Here is a tiny trained network, its code and every weight. The questions are about switching its units off for an input and a class, where a switched-off unit gives its printed mean instead of its output.

import numpy as np


def w(rows, s, z=0):
    codes = np.array(rows[::2]) - 128.0
    scale = np.full(codes.shape[1], s)
    scale[-1] = z or s
    return codes * scale


def norm(h):
    return h / np.sqrt((h * h).mean(-1, keepdims=True) + 1e-5)


def f(y):
    return y / 2 * (1 + np.tanh(0.7978845608 * (y + 0.044715 * y**3)))


def log_softmax(a):
    a = a - a.max(-1, keepdims=True)
    return a - np.log(np.exp(a).sum(-1, keepdims=True))


def net(x, mask):
    res = np.array(x, float).reshape(1, 2) / 4 @ E
    u = 0
    for l in range(4):
        y = f(norm(res) @ A[l][:, :-1].T + A[l][:, -1])
        res = res + np.where(mask[u : u + 5], y, B[l][:, -1]) @ B[l][:, :-1]
        u += 5
    return log_softmax(norm(res)[-1] @ U[:, :-1].T + U[:, -1])


A, B = {}, {}
E = w([
[143,105,122,196,18,159,186,141,155,17,45,129],'x0',
[69,164,106,96,3,137,198,71,133,189,181,149],'x1',
],0.014)
A[0] = w([
[94,100,136,198,67,130,142,178,78,68,151,198,105],'0.n0',
[184,183,58,133,97,118,165,189,102,76,111,118,156],'0.n1',
[96,255,111,169,108,135,206,73,195,194,133,143,251],'0.n2',
[48,140,156,106,193,81,110,125,108,124,161,178,140],'0.n3',
[153,98,136,95,167,131,134,149,137,75,85,46,134],'0.n4',
],0.0071,0.0023)
B[0] = w([
[183,173,138,219,99,166,69,85,83,100,184,138,191],'0.n0',
[111,194,154,78,215,96,134,170,194,217,211,176,176],'0.n1',
[179,2,141,112,97,109,98,133,109,119,137,61,254],'0.n2',
[234,231,163,186,63,177,158,178,123,118,170,130,198],'0.n3',
[92,116,147,123,93,154,163,146,83,112,202,101,184],'0.n4',
],0.0092,0.0081)
A[1] = w([
[113,138,105,159,81,134,209,171,210,107,84,134,98],'1.n0',
[2,87,110,69,71,137,186,51,118,160,120,151,5],'1.n1',
[200,29,116,110,120,80,96,100,146,128,128,133,102],'1.n2',
[108,138,138,113,149,134,172,159,47,151,163,110,111],'1.n3',
[74,189,102,35,174,39,88,101,145,190,165,158,53],'1.n4',
],0.0099,0.0019)
B[1] = w([
[103,201,168,92,245,186,77,44,96,137,32,193,211],'1.n0',
[45,115,101,191,83,33,137,37,205,101,161,105,253],'1.n1',
[162,104,86,125,147,115,104,162,99,104,96,139,246],'1.n2',
[137,131,136,135,49,175,168,119,197,99,76,140,248],'1.n3',
[113,186,184,84,61,220,52,140,69,100,86,112,251],'1.n4',
],0.011,0.0045)
A[2] = w([
[164,49,44,112,156,80,143,160,105,145,102,125,12],'2.n0',
[109,167,125,192,142,133,169,43,128,64,57,195,63],'2.n1',
[119,79,135,126,242,147,127,193,89,79,91,102,146],'2.n2',
[77,110,70,132,74,63,172,45,128,199,169,117,84],'2.n3',
[111,142,132,58,151,169,106,111,118,246,141,136,1],'2.n4',
],0.011,0.0026)
B[2] = w([
[91,250,213,123,83,239,193,203,153,126,200,216,160],'2.n0',
[147,174,179,22,140,189,111,253,59,173,171,68,236],'2.n1',
[124,76,67,113,77,68,147,2,178,187,102,82,245],'2.n2',
[199,78,52,175,248,60,93,32,182,138,46,119,255],'2.n3',
[173,191,190,116,177,177,129,160,100,82,104,89,182],'2.n4',
],0.01,0.0083)
A[3] = w([
[207,63,123,140,207,41,112,98,138,125,127,51,184],'3.n0',
[126,119,124,56,141,183,170,140,33,73,112,118,76],'3.n1',
[190,67,125,70,105,82,124,143,106,208,135,153,86],'3.n2',
[2,76,136,162,199,72,178,126,115,224,92,147,2],'3.n3',
[112,154,53,223,71,183,233,180,190,133,238,221,144],'3.n4',
],0.0067,0.0037)
B[3] = w([
[71,84,54,166,28,108,167,95,132,88,139,220,254],'3.n0',
[177,195,150,190,115,139,83,71,146,184,175,176,164],'3.n1',
[68,203,92,155,107,93,140,209,207,78,21,135,142],'3.n2',
[120,233,254,110,143,102,165,183,103,145,198,119,128],'3.n3',
[97,35,217,142,106,47,158,203,143,26,169,137,176],'3.n4',
],0.0085,0.0088)
U = w([
[147,60,59,134,87,53,110,50,172,130,89,127,212],'0',
[178,195,169,81,117,250,95,155,68,146,139,109,195],'1',
[130,94,187,146,86,105,165,225,148,74,180,170,198],'2',
[111,142,93,140,188,122,146,180,116,148,113,188,3],'3',
[102,140,111,116,182,125,143,165,147,140,126,166,10],'4',
[55,171,124,111,132,107,182,147,97,161,110,197,19],'5',
[78,117,142,129,180,123,145,149,124,164,143,160,38],'6',
],0.015,0.004)

Each question gives the input, the list of numbers given to net, and the class t.
The units are the neurons (one row each of A and B). Each row of codes is followed by its name. A weight is (code - 128) times the scale printed after its matrix; where a second scale follows, it is the last column's (A, B and U).
mask holds one flag per neuron, layer by layer. A switched-off neuron (its flag False) gives its mean, the last column of its row in B, instead of its output. The means were averaged over made-up inputs and are rounded, as every weight is.
A unit's drop is (log p(t) with every unit on - log p(t) with that unit switched off) / (log p(t) with every unit on - log p(t) with every unit switched off).
The circuit of an input: a set's keep is (log p(t) with only the set's units on - log p(t) with every unit switched off) / (log p(t) with every unit on - log p(t) with every unit switched off). Starting from the 12 units with the biggest drops (on a tie, the unit counted first), units are removed one at a time, each time the one whose removal leaves the highest keep (on an exact tie, the one counted first), for as long as the keep stays at least 0.8.
circuit, biggest first: the units of the circuit, biggest drop first
unit that matters most: the unit with the biggest drop
k most important neurons: the k neurons with the biggest drops, biggest first
k most important neurons of layer l: the k neurons of layer l with the biggest drops, biggest first
drop when u is switched off: that unit's drop, to one decimal
input [-6,-8], class 0: unit that matters most -> 2.n2
input [-7,-7], class 0: 2 most important neurons -> [2.n2; 0.n1]
input [3,1], class 2: 4 most important neurons -> [0.n0; 0.n1; 1.n1; 2.n3]
input [-4,-3], class 1: 4 most important neurons -> [0.n2; 2.n3; 1.n1; 0.n0]
input [-8,7], class 1: 4 most important neurons -> [1.n4; 0.n3; 2.n4; 2.n2]
input [-8,8], class 0: 2 most important neurons of layer 1 -> [1.n1; 1.n0]
input [-8,-8], class 0: 4 most important neurons -> [2.n2; 0.n1; 2.n1; 3.n0]
input [-2,-3], class 2: 3 most important neurons of layer 1 -> [1.n0; 1.n3; 1.n2]
input [0,-3], class 2: 2 most important neurons -> [1.n3; 1.n0]
input [0,3], class 2: 2 most important neurons -> [0.n2; 1.n2]
input [-2,-1], class 2: 2 most important neurons -> [0.n3; 1.n0]
input [3,-1], class 2: 2 most important neurons -> [0.n0; 0.n1]
input [-7,6], class 1: 2 most important neurons of layer 0 -> [0.n3; 0.n4]
input [-4,-8], class 0: circuit, biggest first -> [2.n2]
input [-2,0], class 2: 2 most important neurons -> [0.n3; 2.n3]
input [-2,-2], class 2: 2 most important neurons -> [0.n2; 1.n0]
input [3,3], class 2: 2 most important neurons of layer 1 -> [1.n2; 1.n1]
input [-6,5], class 1: 2 most important neurons -> [1.n4; 0.n3]
input [-1,-2], class 2: drop when 1.n0 is switched off -> 0.8
input [7,-1], class 1: drop when 2.n1 is switched off -> 0.0
input [-5,-6], class 0: unit that matters most -> 0.n1
input [-4,1], class 1: drop when 0.n4 is switched off -> 0.2
input [0,1], class 2: drop when 2.n0 is switched off -> 1.0
